Here is a tiny trained network, its code and every weight. The questions are about switching its units off for an input and a class, where a switched-off unit gives its printed mean instead of its output.

import numpy as np


def w(rows, s, z=0):
    codes = np.array(rows[::2]) - 128.0
    scale = np.full(codes.shape[1], s)
    scale[-1] = z or s
    return codes * scale


def norm(h):
    return h / np.sqrt((h * h).mean(-1, keepdims=True) + 1e-5)


def f(y):
    return y / 2 * (1 + np.tanh(0.7978845608 * (y + 0.044715 * y**3)))


def log_softmax(a):
    a = a - a.max(-1, keepdims=True)
    return a - np.log(np.exp(a).sum(-1, keepdims=True))


def net(x, mask):
    res = np.array(x, float).reshape(1, 7) / 4 @ E
    u = 0
    for l in range(2):
        y = f(norm(res) @ A[l][:, :-1].T + A[l][:, -1])
        res = res + np.where(mask[u : u + 10], y, B[l][:, -1]) @ B[l][:, :-1]
        u += 10
    return log_softmax(norm(res)[-1] @ U[:, :-1].T + U[:, -1])


A, B = {}, {}
E = w([
[128,131,126,130,131],'x0',
[139,131,255,227,196],'x1',
[241,188,66,127,233],'x2',
[187,20,97,185,117],'x3',
[131,125,131,127,125],'x4',
[86,19,128,65,221],'x5',
[125,130,129,128,126],'x6',
],0.00085)
A[0] = w([
[102,27,125,26,194,135],'0.n0',
[170,42,92,202,100,33],'0.n1',
[191,135,176,127,98,246],'0.n2',
[135,136,161,221,237,124],'0.n3',
[39,247,179,29,171,2],'0.n4',
[205,5,38,194,109,139],'0.n5',
[98,42,192,33,236,92],'0.n6',
[202,20,166,161,70,129],'0.n7',
[92,126,153,190,204,89],'0.n8',
[126,106,2,76,88,168],'0.n9',
],0.003,0.00075)
B[0] = w([
[174,137,50,158,50,244],'0.n0',
[55,187,139,146,156,156],'0.n1',
[121,160,57,147,146,189],'0.n2',
[166,126,125,21,127,202],'0.n3',
[26,189,77,158,225,208],'0.n4',
[28,214,118,98,181,254],'0.n5',
[144,75,70,250,125,229],'0.n6',
[41,255,122,96,193,211],'0.n7',
[157,104,175,51,67,146],'0.n8',
[158,184,186,6,105,237],'0.n9',
],0.0024,0.00094)
A[1] = w([
[60,112,93,118,211,165],'1.n0',
[20,106,195,130,47,77],'1.n1',
[162,86,246,191,167,183],'1.n2',
[161,95,252,214,218,144],'1.n3',
[202,107,77,117,209,116],'1.n4',
[19,56,195,144,21,74],'1.n5',
[56,73,112,183,81,42],'1.n6',
[143,236,160,152,66,254],'1.n7',
[219,208,56,58,230,130],'1.n8',
[27,112,124,96,86,128],'1.n9',
],0.0029,0.0012)
B[1] = w([
[68,186,148,192,57,182],'1.n0',
[215,125,143,146,187,171],'1.n1',
[130,83,81,44,82,156],'1.n2',
[77,175,76,66,86,172],'1.n3',
[167,158,176,169,96,155],'1.n4',
[241,205,138,125,178,173],'1.n5',
[161,142,139,131,107,127],'1.n6',
[101,5,67,153,130,232],'1.n7',
[147,106,210,144,135,249],'1.n8',
[129,113,221,148,164,174],'1.n9',
],0.0033,0.0018)
U = w([
[246,160,203,158,174,242],'0',
[105,113,100,1,80,119],'1',
[42,188,133,197,167,127],'2',
[153,66,35,229,87,2],'3',
],0.0063,0.00088)

Each question gives the input, the list of numbers given to net, and the class t.
The units are the neurons (one row each of A and B). Each row of codes is followed by its name. A weight is (code - 128) times the scale printed after its matrix; where a second scale follows, it is the last column's (A, B and U).
mask holds one flag per neuron, layer by layer. A switched-off neuron (its flag False) gives its mean, the last column of its row in B, instead of its output. The means were averaged over made-up inputs and are rounded, as every weight is.
A unit's drop is (log p(t) with every unit on - log p(t) with that unit switched off) / (log p(t) with every unit on - log p(t) with every unit switched off).
The circuit of an input: a set's keep is (log p(t) with only the set's units on - log p(t) with every unit switched off) / (log p(t) with every unit on - log p(t) with every unit switched off). Starting from the 12 units with the biggest drops (on a tie, the unit counted first), units are removed one at a time, each time the one whose removal leaves the highest keep (on an exact tie, the one counted first), for as long as the keep stays at least 0.8.
circuit, biggest first: the units of the circuit, biggest drop first
unit that matters most: the unit with the biggest drop
k most important neurons: the k neurons with the biggest drops, biggest first
top k neurons in layer l: the k neurons of layer l with the biggest drops, biggest first
input [-3,6,-4,-3,3,8,-2], class 3: unit that matters most : 0.n6
input [0,7,4,8,5,1,4], class 2: circuit, biggest first : (0.n5 0.n7)
input [0,-4,-5,4,-7,-1,-1], class 0: circuit, biggest first : (1.n5 1.n9)
input [-1,-4,-5,5,1,-4,-2], class 0: circuit, biggest first : (1.n5 0.n0)
input [-7,-2,-4,7,2,6,4], class 2: circuit, biggest first : (0.n5 0.n7 1.n0)
input [-2,-2,-7,-7,4,3,0], class 0: 2 most important neurons : (1.n5 0.n5)
input [3,-6,-3,-5,-6,8,1], class 3: circuit, biggest first : (0.n6 0.n0 1.n3)
input [4,3,-3,-3,-1,-6,5], class 3: circuit, biggest first : (1.n7 0.n5)
input [-1,7,-6,-1,-7,-5,-1], class 1: top 2 neurons in layer 0 : (0.n0 0.n5)
input [-7,3,3,5,-8,-5,-1], class 2: 4 most important neurons : (0.n5 0.n7 0.n0 0.n1)
input [-4,1,6,8,7,3,3], class 2: 2 most important neurons : (0.n5 0.n1)
input [-4,1,-6,1,-3,8,3], class 3: 2 most important neurons : (0.n6 0.n0)
input [0,-4,-3,-1,-3,8,-4], class 3: circuit, biggest first : (0.n6 0.n0)
input [5,7,-2,5,-2,-4,-7], class 1: circuit, biggest first : (1.n2 1.n3)
input [-7,1,-4,7,-8,-1,5], class 2: most important neuron : (0.n7)
input [5,4,-2,0,-1,3,8], class 1: 2 most important neurons : (1.n2 1.n3)
input [-5,3,-2,1,5,6,2], class 3: circuit, biggest first : (0.n6 0.n0)
input [7,2,-2,7,-2,-6,8], class 2: 4 most important neurons : (0.n7 0.n5 0.n1 0.n0)
input [5,-6,-2,7,0,5,-1], class 2: circuit, biggest first : (0.n5 1.n2 1.n0)
input [8,-6,2,3,-7,-4,-1], class 1: unit that matters most : 0.n9
input [4,6,-5,-4,7,6,6], class 1: circuit, biggest first : (1.n2 1.n3 0.n5)
input [4,6,-8,-5,2,6,-8], class 0: top 2 neurons in layer 0 : (0.n5 0.n8)
input [5,-5,8,6,-6,2,3], class 0: top 2 neurons in layer 0 : (0.n4 0.n9)
input [8,7,1,-3,-5,6,8], class 1: top 3 neurons in layer 1 : (1.n3 1.n2 1.n7)
input [-1,8,6,7,3,1,8], class 1: top 2 neurons in layer 0 : (0.n4 0.n8)
input [-2,1,-4,6,1,5,4], class 2: 2 most important neurons : (0.n7 0.n5)
input [3,3,-6,1,-1,2,2], class 0: circuit, biggest first : (1.n5)
input [-2,3,-6,2,8,5,-5], class 0: top 2 neurons in layer 1 : (1.n5 1.n7)
